Below are the code and all the weights of a small trained network. Each question names an input and a class and asks about switching units off, where a switched-off unit gives its printed mean instead of its output.

import numpy as np


def w(rows, s, z=0):
    codes = np.array(rows[::2]) - 128.0
    scale = np.full(codes.shape[1], s)
    scale[-1] = z or s
    return codes * scale


def norm(h):
    return h / np.sqrt((h * h).mean(-1, keepdims=True) + 1e-5)


def f(y):
    return np.maximum(y, 0)


def log_softmax(a):
    a = a - a.max(-1, keepdims=True)
    return a - np.log(np.exp(a).sum(-1, keepdims=True))


def net(x, mask):
    res = np.array(x, float).reshape(1, 3) / 4 @ E
    u = 0
    for l in range(3):
        y = f(norm(res) @ A[l][:, :-1].T + A[l][:, -1])
        res = res + np.where(mask[u : u + 13], y, B[l][:, -1]) @ B[l][:, :-1]
        u += 13
    return log_softmax(norm(res)[-1] @ U[:, :-1].T + U[:, -1])


A, B = {}, {}
E = w([
[72,208,10,205],'x0',
[253,49,98,189],'x1',
[67,105,156,192],'x2',
],0.0047)
A[0] = w([
[70,201,96,118,135],'0.n0',
[75,86,198,207,22],'0.n1',
[160,36,150,138,44],'0.n2',
[161,95,33,3,73],'0.n3',
[117,154,81,155,13],'0.n4',
[197,43,29,125,96],'0.n5',
[121,188,87,189,2],'0.n6',
[8,118,112,206,136],'0.n7',
[161,127,120,215,86],'0.n8',
[104,112,209,198,76],'0.n9',
[35,29,86,239,124],'0.n10',
[122,91,181,118,47],'0.n11',
[39,28,180,181,43],'0.n12',
],0.0072,0.0037)
B[0] = w([
[131,120,109,204,220],'0.n0',
[112,17,55,48,163],'0.n1',
[111,205,128,164,172],'0.n2',
[107,50,2,99,176],'0.n3',
[118,210,31,198,146],'0.n4',
[52,178,110,138,217],'0.n5',
[131,196,48,164,167],'0.n6',
[23,94,102,124,254],'0.n7',
[101,159,210,163,186],'0.n8',
[109,70,50,72,166],'0.n9',
[110,47,20,104,247],'0.n10',
[172,113,178,85,149],'0.n11',
[137,46,90,64,179],'0.n12',
],0.0066,0.0047)
A[1] = w([
[183,121,159,230,22],'1.n0',
[155,97,81,109,128],'1.n1',
[153,89,251,119,128],'1.n2',
[143,116,217,141,22],'1.n3',
[176,131,107,199,143],'1.n4',
[111,156,146,154,60],'1.n5',
[120,159,102,165,77],'1.n6',
[68,125,138,99,122],'1.n7',
[137,121,167,79,113],'1.n8',
[90,149,115,173,176],'1.n9',
[130,205,49,96,138],'1.n10',
[76,211,199,127,48],'1.n11',
[143,133,216,138,5],'1.n12',
],0.012,0.003)
B[1] = w([
[69,148,254,183,151],'1.n0',
[95,144,152,161,209],'1.n1',
[248,83,172,130,184],'1.n2',
[183,120,107,28,146],'1.n3',
[54,160,183,173,191],'1.n4',
[173,134,112,66,136],'1.n5',
[195,149,167,118,192],'1.n6',
[140,163,212,223,201],'1.n7',
[180,185,58,113,168],'1.n8',
[180,176,174,122,242],'1.n9',
[178,28,110,107,254],'1.n10',
[108,147,215,188,149],'1.n11',
[170,75,74,49,142],'1.n12',
],0.0059,0.0058)
A[2] = w([
[90,186,140,118,25],'2.n0',
[125,126,172,171,89],'2.n1',
[140,118,25,100,254],'2.n2',
[140,61,124,195,149],'2.n3',
[178,162,64,83,81],'2.n4',
[152,144,152,18,178],'2.n5',
[88,246,27,124,153],'2.n6',
[202,141,195,83,132],'2.n7',
[146,70,77,60,126],'2.n8',
[104,174,187,116,115],'2.n9',
[109,99,161,179,146],'2.n10',
[53,133,124,189,163],'2.n11',
[217,80,213,91,104],'2.n12',
],0.011,0.0028)
B[2] = w([
[71,125,164,114,139],'2.n0',
[101,225,191,128,154],'2.n1',
[76,119,88,69,253],'2.n2',
[125,216,212,122,209],'2.n3',
[1,89,200,142,169],'2.n4',
[157,113,73,136,179],'2.n5',
[246,64,137,142,219],'2.n6',
[140,163,93,205,185],'2.n7',
[57,50,80,105,207],'2.n8',
[97,208,192,217,153],'2.n9',
[140,160,153,109,181],'2.n10',
[171,143,150,85,240],'2.n11',
[183,143,120,147,203],'2.n12',
],0.0088,0.0075)
U = w([
[166,101,97,130,251],'0',
[29,19,55,34,14],'1',
[136,248,254,176,4],'2',
],0.0093,0.0043)

Each question gives the input, the list of numbers given to net, and the class t.
The units are the neurons (one row each of A and B). Each row of codes is followed by its name. A weight is (code - 128) times the scale printed after its matrix; where a second scale follows, it is the last column's (A, B and U).
mask holds one flag per neuron, layer by layer. A switched-off neuron (its flag False) gives its mean, the last column of its row in B, instead of its output. The means were averaged over made-up inputs and are rounded, as every weight is.
A unit's drop is (log p(t) with every unit on - log p(t) with that unit switched off) / (log p(t) with every unit on - log p(t) with every unit switched off).
The circuit of an input: a set's keep is (log p(t) with only the set's units on - log p(t) with every unit switched off) / (log p(t) with every unit on - log p(t) with every unit switched off). Starting from the 12 units with the biggest drops (on a tie, the unit counted first), units are removed one at a time, each time the one whose removal leaves the highest keep (on an exact tie, the one counted first), for as long as the keep stays at least 0.8.
units of the circuit, in order: the units of the circuit, biggest drop first
unit that matters most: the unit with the biggest drop
k most important neurons: the k neurons with the biggest drops, biggest first
k most important neurons of layer l: the k neurons of layer l with the biggest drops, biggest first
drop when u is switched off: that unit's drop, to one decimal
input [-4,-7,-4], class 2: units of the circuit, in order -> [1.n7]
input [0,-8,-6], class 2: 2 most important neurons -> [0.n10 1.n11]
input [4,1,-5], class 1: 3 most important neurons -> [1.n10 1.n7 0.n3]
input [-2,-2,0], class 0: 2 most important neurons of layer 0 -> [0.n7 0.n5]
input [4,6,6], class 1: 2 most important neurons of layer 0 -> [0.n10 0.n0]
input [3,-7,-6], class 2: 4 most important neurons of layer 0 -> [0.n10 0.n9 0.n1 0.n6]
input [-5,6,0], class 2: 2 most important neurons -> [1.n0 0.n2]
input [1,5,-6], class 1: 2 most important neurons -> [0.n3 1.n10]
input [8,-7,6], class 0: 3 most important neurons of layer 2 -> [2.n6 2.n8 2.n3]
input [-3,-2,1], class 0: 2 most important neurons -> [0.n10 0.n7]
input [6,-7,3], class 2: 2 most important neurons -> [1.n7 0.n3]
input [-8,-6,6], class 0: 2 most important neurons of layer 1 -> [1.n2 1.n7]
input [-7,-7,3], class 0: 2 most important neurons of layer 2 -> [2.n5 2.n3]
input [-7,-4,2], class 0: unit that matters most -> 1.n2
input [3,7,8], class 1: drop when 0.n10 is switched off -> 2.8
input [-6,-5,5], class 0: drop when 2.n12 is switched off -> 0.2
input [5,3,-8], class 1: drop when 2.n2 is switched off -> 0.1
input [-4,2,-5], class 1: drop when 0.n3 is switched off -> 1.3
